[ 29,  38, -50,  33] out 38

array([[-23, -43, -22, -43,  13,  37],
       [-41, -15, -29, -40, -31,  35]]) out -40

[  2, -22, -21, -46] out -22

[  5, -19,  10,  51] out -19

[-48, -21, -18, -52, -37] out -18

array([[  1,  -6,  23,   3,  -5, -20],
       [  6, -24, -37,  14, -21,  -9],
       [  4, -44,   6, -15,  29,   8]]) out -15
---
[2180 3259 4712 9298] 2180
[4 4 1 0 8 3 2] 4
[ 27  -1  45 -27] 27
[-504 -617 -641 -406 -551  647] -504
[ 36  32  47 192 146  39] 36
[41 49  4 86 38 31 81] 41
[3 1 6 9] 3
[ 18  24 -28  38   0] 18
---
(0.13, 0.07, -0.06, -0.13, -0.12, -0.01, -0.13) ⇒ -0.13, 0.13
(0.93, 0.16, 0.38, 1.36, -1.07, -1.30, 0.32) ⇒ 1.36, 1.36
(15.47, -5.53, -9.48, -2.39, 12.28) ⇒ -9.48, 15.47
(1.758, -1.674, 1.546, 0.808, -1.109) ⇒ 1.546, 1.758
(-16.41, 154.66, -123.72, 75.40, -40.49, 31.98, -114.57) ⇒ 75.40, 154.66
(0.06, 0.01, -0.12, 0.06, 0.16) ⇒ -0.12, 0.16
(-0.07, -0.02, 0.02, -0.13, 0.02, -0.07, 0.20) ⇒ -0.13, 0.20
---
[1 4 8 9]	1
[-22  22  -9 -13 -10  47 -29]	-22
[230 402 452 832 419]	230
[161 170  53 220 193 110]	161
[8 1 2 6 3]	8
[43 39 15 91]	43
---
array([ 1.4,  1.0,  0.8, -1.7,  0.4,  0.0, -0.2]) ans = 0.0

array([[-116.29,  -44.07, -147.14, -128.53,  201.37,   13.24, -124.18],
       [-152.42, -120.25, -156.06, -137.01, -124.60,  153.11, -146.35],
       [ -78.39,  -50.44, -118.13, -147.78,  -64.81, -123.64, -146.00]]) ans = -147.78

array([-0.044, -0.025,  0.037,  0.051,  0.078,  0.115, -0.113]) ans = -0.025

array([-173.21,   91.04,  149.61,  126.65, -145.75]) ans = 91.04

array([ 0.98, -1.65,  0.80,  1.30,  0.95]) ans = 0.95

array([ 1.115, -0.902,  0.670, -1.001]) ans = 0.670
---
66,60,57,16,57,75 Answer: 66

2984,4715,5296,2868,3688,4201,4702
2940,5897,9366,9475,7974,3231,5698
Answer: 9366

-29,25,-9,1,38,15 Answer: 25

2850,5102,4094,3101,5570,6204
2449,6722,5090,4456,7659,8243
Answer: 7659

51,83,43,39,10,70,25 Answer: 70

663,218,381,271,903,354,497 Answer: 663

252,1,126,96 Answer: 126

93,1,28,25,53 Answer: 53

8,7,1,3 Answer: 7

241,22,107,196,181,213,139 Answer: 213
---
8147  8371  3919  1581  1088  3067 Out: 1088
7  6  6  2 Out: 6
158  263  624  630  924  594 Out: 924
7486  2761  8063  4978  1212  9324 Out: 1212
 8  52  47  77 Out: 47
-34  -13   11   26  -41 Out: 26
2  6  7  2  4  4 Out: 4
222  191  107   49   12  110   18 Out: 110
 10  223  201  203  194  175  121 Out: 175
-47  -26  -12   15   46  -18 Out: 46
---
Input: [-52, -24, -36,  44]
Output: -52

Input:
array([[  3, -15, -43,  33,   9, -18,  24],
       [  8, -13,  -2,  24,   4,  -6,  20],
       [-17, -18,  -9,   2,   9,  -1,  14]])
Output: 2

Input: [-32, -20,  -7,  24,  51,  28]
Output: -7

Input:
array([[-44, -32, -30,  23, -47],
       [ -1,  19,  30,  11,  18]])
Output: 19

Input: [ 31,  28, -32,   0, -20,  42,  50]
Output: 0

Input:
array([[ -5,  -9,  -9,  -1,  -9, -16,  24],
       [ 12,  10,   0,  -2,   9,  -5,   1],
       [ 50,  47,  54,  48,  49,  33, -29]])
Output: 48
---
array([[  7,  -2,   5,  10,   4,  -8,   4],
       [ 20,  -7,   9,  19,   6, -12,  23],
       [-51,  20, -29, -35,  -5,  29, -41]]) --> 19, 29

array([[ 47,  -6,   8,  10,  -2, -52,  25],
       [ 12,  29,  22,  14, -18, -28,   7],
       [-11,  13,  11,  13, -27,  22, -33]]) --> 14, 47

array([[ 35, -15,   7,   0,   9,   8,  -5],
       [  5, -12,  20,  21, -50, -24,  28],
       [ 21, -36, -23,   9,  -6,  -6,  -5]]) --> 21, 35

array([[ -7,  28,   3,   3,  26, -44,   7],
       [ -1,   3,   0,   1,   4,  -8,   1],
       [ -2,   6,  -5,  10,   6, -25,   4]]) --> 1, 28

[  2, -14,  43,  33, -25,  24,  17] --> 33, 43

[ 16, -33, -39,  39,  25] --> -39, 39

[-30,  15, -48,  -6,  43, -38, -33] --> -6, 43

array([[ 55, -29,   2,  30,   8,  33, -19],
       [  4,   2,  16,  -3,  21,   6,  15],
       [  9, -10, -12,   4, -11,  17,   5]]) --> -3, 55

[-42,  16, -18, -14,  27] --> -18, 27

array([[-18, -21, -17,   3,   5],
       [-37, -54,  -8,   1,   4],
       [ 13,  21, -32, -44, -12]]) --> -8, 21
---
[[253 245 189 134  52 222]
 [253   4 157 134  37 222]] ans = 37

[[7 5 8 7 5 5]
 [8 3 6 6 1 8]] ans = 1

[[-22   8  23  12]
 [-37   6  43  18]] ans = 43

[[ 329  282  -34 -208  278  340  344]
 [-523 -544 -329  693 -730 -489 -603]] ans = -489

[[191  46 214 232  30 143  93]
 [130 223 151  36  94 160  99]] ans = 160

[[4975 4470 2935 9304]
 [3944 4051 7639 7107]] ans = 7639
---
-17.561   -3.515  -15.148   -1.809   10.502   15.916 gives -15.148

11.238  -7.845  -9.849   9.176  -8.639 gives -7.845

-0.2  -0.1   1.3   0.9  -1.2   0.2   0.4
-0.3   0.2  -0.4   0.1  -0.3  -1.6  -0.5
-0.3  -0.1   0.3   0.1  -2.3   0.2  -0.2
gives 0.1

-0.09   0.15   0.11  -0.11  -0.05 gives 0.15

-1.397  -0.342  -0.547   1.558  -0.902  -1.322  -0.659 gives 1.558

 0.105   0.060  -0.042   0.153
-0.022   0.067   0.052  -0.142
gives -0.022
---
[[ 0.113 -0.167 -0.005  0.186  0.146]
 [ 0.007  0.052  0.079 -0.103  0.023]] ans = -0.103

[[-0.155 -0.078  0.179  0.090 -0.130]
 [ 0.032 -0.022  0.231  0.081  0.084]
 [ 0.017 -0.058  0.213  0.098 -0.018]] ans = 0.098

[ 0.13 -0.17 -0.08  0.05 -0.14] ans = 0.05

[ 1.127 -1.673  0.456  1.881 -0.455  0.357] ans = -0.455

[[-11.84 -10.32 -23.03 -14.48   7.00  10.06]
 [ -0.28  -8.74   3.35   3.06   1.28 -15.86]
 [  8.96  19.75  11.46  11.84  -8.26   8.06]] ans = -8.26

[-0.148  0.113 -0.075 -0.127  0.012 -0.042] ans = 0.012

[ 0.317  1.135 -0.651 -1.649 -0.079 -0.236] ans = -0.079

[[ 0.05  0.01 -1.79 -0.17]
 [ 0.05  1.66  0.18 -1.03]] ans = 0.18

[ 10.73   3.56  -3.11 -13.73] ans = -3.11
---
[[ 0.10  0.11  0.00 -0.11 -0.10  0.12 -0.13]
 [ 0.05 -0.18  0.09  0.07  0.13  0.08  0.10]
 [-0.08  0.07  0.09  0.02  0.04  0.15 -0.02]]	-0.11

[  27.9 -133.8  -89.1  -91.1   46.6   67.2  112.9]	-89.1

[[-19.3 -15.7 -21.2 -17.9]
 [  3.1  -7.1  18.9   3.0]
 [-15.2 -13.8  -9.7 -14.5]]	-17.9

[[-0.333  1.451 -0.584 -0.184 -0.509 -0.747 -0.945]
 [-1.440 -0.932 -1.828 -0.069 -0.758 -0.644  1.221]]	-0.945

[[-1.370 -0.218 -1.379  0.599  1.942 -0.167]
 [-2.123 -2.141  1.501  1.126 -0.759  0.512]]	-1.379

[[ -7.111 -11.817  -0.634   0.156]
 [ 11.510  -5.694  -1.446 -19.825]]	-7.111

[  54.725 -118.881  -13.075  -52.193 -138.701  125.341 -153.546]	-118.881
